Below are the code and all the weights of a small trained network. Each question names an input and a class and asks about switching units off, where a switched-off unit gives its printed mean instead of its output.

import numpy as np


def w(rows, s, z=0):
    codes = np.array(rows[::2]) - 128.0
    scale = np.full(codes.shape[1], s)
    scale[-1] = z or s
    return codes * scale


def norm(h):
    return h / np.sqrt((h * h).mean(-1, keepdims=True) + 1e-5)


def f(y):
    return np.maximum(y, 0)


def log_softmax(a):
    a = a - a.max(-1, keepdims=True)
    return a - np.log(np.exp(a).sum(-1, keepdims=True))


def net(x, mask):
    res = np.array(x, float).reshape(1, 2) / 4 @ E
    u = 0
    for l in range(2):
        y = f(norm(res) @ A[l][:, :-1].T + A[l][:, -1])
        res = res + np.where(mask[u : u + 9], y, B[l][:, -1]) @ B[l][:, :-1]
        u += 9
    return log_softmax(norm(res)[-1] @ U[:, :-1].T + U[:, -1])


A, B = {}, {}
E = w([
[7,67,65,96,161],'x0',
[105,179,105,125,48],'x1',
],0.0012)
A[0] = w([
[239,129,170,154,154,85],'L0N1',
[115,95,103,111,144,74],'L0N2',
[156,122,153,139,151,2],'L0N3',
[124,80,129,111,170,46],'L0N4',
[128,131,127,129,132,109],'L0N5',
[158,164,146,100,106,105],'L0N6',
[254,124,187,160,147,70],'L0N7',
[192,105,179,106,166,100],'L0N8',
[221,124,164,152,154,167],'L0N9',
],0.0044,0.00086)
B[0] = w([
[220,180,175,44,56,236],'L0N1',
[198,122,253,172,131,166],'L0N2',
[131,156,123,144,86,150],'L0N3',
[98,73,167,168,176,172],'L0N4',
[128,129,126,137,122,128],'L0N5',
[157,116,155,180,179,176],'L0N6',
[244,181,172,28,67,254],'L0N7',
[104,162,99,185,56,193],'L0N8',
[174,164,139,67,62,227],'L0N9',
],0.0026,0.0033)
A[1] = w([
[150,165,109,244,116,2],'L1N1',
[100,112,117,117,130,137],'L1N2',
[150,44,202,133,157,90],'L1N3',
[176,127,148,122,131,129],'L1N4',
[116,60,112,146,254,127],'L1N5',
[84,112,89,132,138,118],'L1N6',
[104,150,122,143,110,137],'L1N7',
[159,158,107,121,98,123],'L1N8',
[128,130,124,129,132,110],'L1N9',
],0.005,0.00096)
B[1] = w([
[94,128,146,192,86,150],'L1N1',
[146,104,107,124,127,172],'L1N2',
[83,105,74,122,130,223],'L1N3',
[142,115,73,102,115,208],'L1N4',
[95,161,253,73,205,252],'L1N5',
[170,99,101,102,126,189],'L1N6',
[124,117,97,144,136,164],'L1N7',
[111,127,172,142,176,228],'L1N8',
[129,124,125,127,130,128],'L1N9',
],0.0051,0.0025)
U = w([
[63,100,205,91,228,195],'0',
[95,147,165,237,91,132],'1',
[156,139,108,164,179,1],'2',
[107,138,100,159,126,62],'3',
[112,58,22,110,105,183],'4',
[146,140,110,156,159,8],'5',
[250,182,174,93,72,184],'6',
],0.012,0.006)

Each question gives the input, the list of numbers given to net, and the class t.
The units are the neurons (one row each of A and B). Each row of codes is followed by its name. A weight is (code - 128) times the scale printed after its matrix; where a second scale follows, it is the last column's (A, B and U).
mask holds one flag per neuron, layer by layer. A switched-off neuron (its flag False) gives its mean, the last column of its row in B, instead of its output. The means were averaged over made-up inputs and are rounded, as every weight is.
A unit's drop is (log p(t) with every unit on - log p(t) with that unit switched off) / (log p(t) with every unit on - log p(t) with every unit switched off).
The circuit of an input: a set's keep is (log p(t) with only the set's units on - log p(t) with every unit switched off) / (log p(t) with every unit on - log p(t) with every unit switched off). Starting from the 12 units with the biggest drops (on a tie, the unit counted first), units are removed one at a time, each time the one whose removal leaves the highest keep (on an exact tie, the one counted first), for as long as the keep stays at least 0.8.
circuit, biggest first: the units of the circuit, biggest drop first
top k neurons: the k neurons with the biggest drops, biggest first
top k neurons in layer l: the k neurons of layer l with the biggest drops, biggest first
drop of u: that unit's drop, to one decimal
input [1,7], class 1: circuit, biggest first => (L0N7 L0N1 L1N1)
input [2,-1], class 0: circuit, biggest first => (L0N7)
input [6,5], class 4: top 2 neurons => (L1N5 L0N7)
input [-1,7], class 1: top 2 neurons in layer 0 => (L0N7 L0N1)
input [0,6], class 1: top 2 neurons => (L0N7 L0N1)
input [6,4], class 4: top 2 neurons in layer 0 => (L0N6 L0N4)
input [8,5], class 4: top 2 neurons => (L0N6 L1N5)
input [2,2], class 4: circuit, biggest first => (L1N5 L0N7)
input [1,2], class 4: top 2 neurons => (L0N9 L0N1)
input [3,5], class 4: top 2 neurons => (L0N7 L1N5)
input [7,5], class 4: top 3 neurons => (L1N5 L0N4 L0N6)
input [6,7], class 4: drop of L0N7 => 0.1
input [-1,8], class 1: drop of L0N1 => 0.3
input [0,7], class 1: drop of L0N1 => 0.5
input [2,1], class 0: drop of L0N8 => 1.8
